Below is a small trained network, with its code and all its weights. Each question gives an input and a class and asks what happens when units are switched off, that is, made to give their printed mean instead of their output.

import numpy as np


def w(rows, s, z=0):
    codes = np.array(rows[::2]) - 128.0
    scale = np.full(codes.shape[1], s)
    scale[-1] = z or s
    return codes * scale


def f(y):
    return np.maximum(y, 0)


def log_softmax(a):
    a = a - a.max(-1, keepdims=True)
    return a - np.log(np.exp(a).sum(-1, keepdims=True))


def net(x, mask):
    res = np.array(x, float).reshape(1, 7) / 4 @ E
    y = f(res @ A[0][:, :-1].T + A[0][:, -1])
    res = res + np.where(mask, y, B[0][:, -1]) @ B[0][:, :-1]
    return log_softmax(res[-1] @ U[:, :-1].T + U[:, -1])


A, B = {}, {}
E = w([
[127,128,128,129,127],'x0',
[126,130,127,129,127],'x1',
[121,2,138,189,196],'x2',
[152,161,70,65,228],'x3',
[52,87,186,32,120],'x4',
[124,130,125,128,129],'x5',
[84,192,204,184,194],'x6',
],0.0097)
A[0] = w([
[106,105,165,79,107,88],'N0',
[124,94,145,162,150,104],'N1',
[173,80,171,155,155,96],'N2',
[129,198,111,115,74,78],'N3',
[159,149,108,56,210,162],'N4',
[179,91,101,95,72,253],'N5',
[144,166,149,116,106,84],'N6',
[132,162,155,168,153,88],'N7',
[147,160,199,146,140,151],'N8',
[190,134,71,125,101,162],'N9',
[143,183,137,99,108,74],'N10',
[187,167,83,201,120,65],'N11',
[97,113,169,127,85,100],'N12',
[152,160,171,118,127,115],'N13',
[140,81,105,119,149,97],'N14',
[134,159,192,144,173,143],'N15',
[119,108,213,175,3,72],'N16',
[68,116,179,55,114,8],'N17',
[116,197,103,111,70,80],'N18',
[176,133,143,188,88,94],'N19',
],0.017,0.0039)
B[0] = w([
[128,103,171,51,138,186],'N0',
[84,96,113,246,159,188],'N1',
[72,67,63,170,160,196],'N2',
[88,42,94,203,176,206],'N3',
[201,202,62,141,126,235],'N4',
[36,184,140,141,53,229],'N5',
[97,107,95,117,159,166],'N6',
[117,150,184,77,77,180],'N7',
[59,166,125,150,91,192],'N8',
[108,142,163,90,95,206],'N9',
[122,97,119,176,147,183],'N10',
[156,78,210,6,182,211],'N11',
[184,174,109,102,132,185],'N12',
[42,91,102,172,138,161],'N13',
[112,124,124,198,115,182],'N14',
[82,158,108,95,45,204],'N15',
[191,199,78,150,167,251],'N16',
[148,74,172,51,167,208],'N17',
[116,74,116,212,154,208],'N18',
[172,156,145,67,155,189],'N19',
],0.011,0.013)
U = w([
[116,73,95,188,122,23],'0',
[177,115,195,39,139,176],'1',
[212,239,77,136,115,35],'2',
[81,188,147,125,11,254],'3',
],0.012,0.0042)

Each question gives the input, the list of numbers given to net, and the class t.
The units are the neurons (one row each of A and B). Each row of codes is followed by its name. A weight is (code - 128) times the scale printed after its matrix; where a second scale follows, it is the last column's (A, B and U).
mask holds one flag per neuron, in row order. A switched-off neuron (its flag False) gives its mean, the last column of its row in B, instead of its output. The means were averaged over made-up inputs and are rounded, as every weight is.
A unit's drop is (log p(t) with every unit on - log p(t) with that unit switched off) / (log p(t) with every unit on - log p(t) with every unit switched off).
most important unit: the unit with the biggest drop
k most important neurons: the k neurons with the biggest drops, biggest first
drop of u: that unit's drop, to one decimal
input [-8,-7,-5,-6,3,0,-1], class 2: 2 most important neurons	(N16; N12)
input [-3,5,7,1,7,-8,8], class 3: 4 most important neurons	(N15; N3; N18; N8)
input [-7,0,3,-4,8,-7,4], class 1: most important unit	N17
input [7,0,5,-6,8,7,7], class 1: 4 most important neurons	(N17; N0; N5; N4)
input [-4,4,6,-2,5,0,-7], class 3: 2 most important neurons	(N5; N3)
input [7,-4,3,-5,4,8,3], class 2: 3 most important neurons	(N16; N11; N12)
input [8,1,3,-3,-6,-5,-5], class 1: 2 most important neurons	(N11; N19)
input [6,-2,7,6,-8,7,-1], class 1: 3 most important neurons	(N11; N3; N18)
input [8,5,7,-5,2,3,8], class 3: 4 most important neurons	(N15; N7; N3; N8)
input [2,0,7,8,-8,-3,5], class 1: 3 most important neurons	(N11; N16; N7)
input [-1,-7,5,-1,6,5,-1], class 1: 3 most important neurons	(N17; N0; N3)
input [6,3,-6,8,-8,3,0], class 1: 3 most important neurons	(N11; N16; N9)
input [0,1,7,8,-1,0,8], class 2: 2 most important neurons	(N4; N5)
input [5,-4,5,-4,4,4,8], class 3: most important unit	N15
input [2,-3,-5,-8,-6,4,8], class 2: 3 most important neurons	(N16; N19; N5)
input [3,7,-7,7,-7,-2,-6], class 0: drop of N3	0.9
input [3,-1,-8,-5,-7,-4,-3], class 0: drop of N3	1.0
input [-1,8,3,8,3,7,0], class 2: drop of N4	0.2
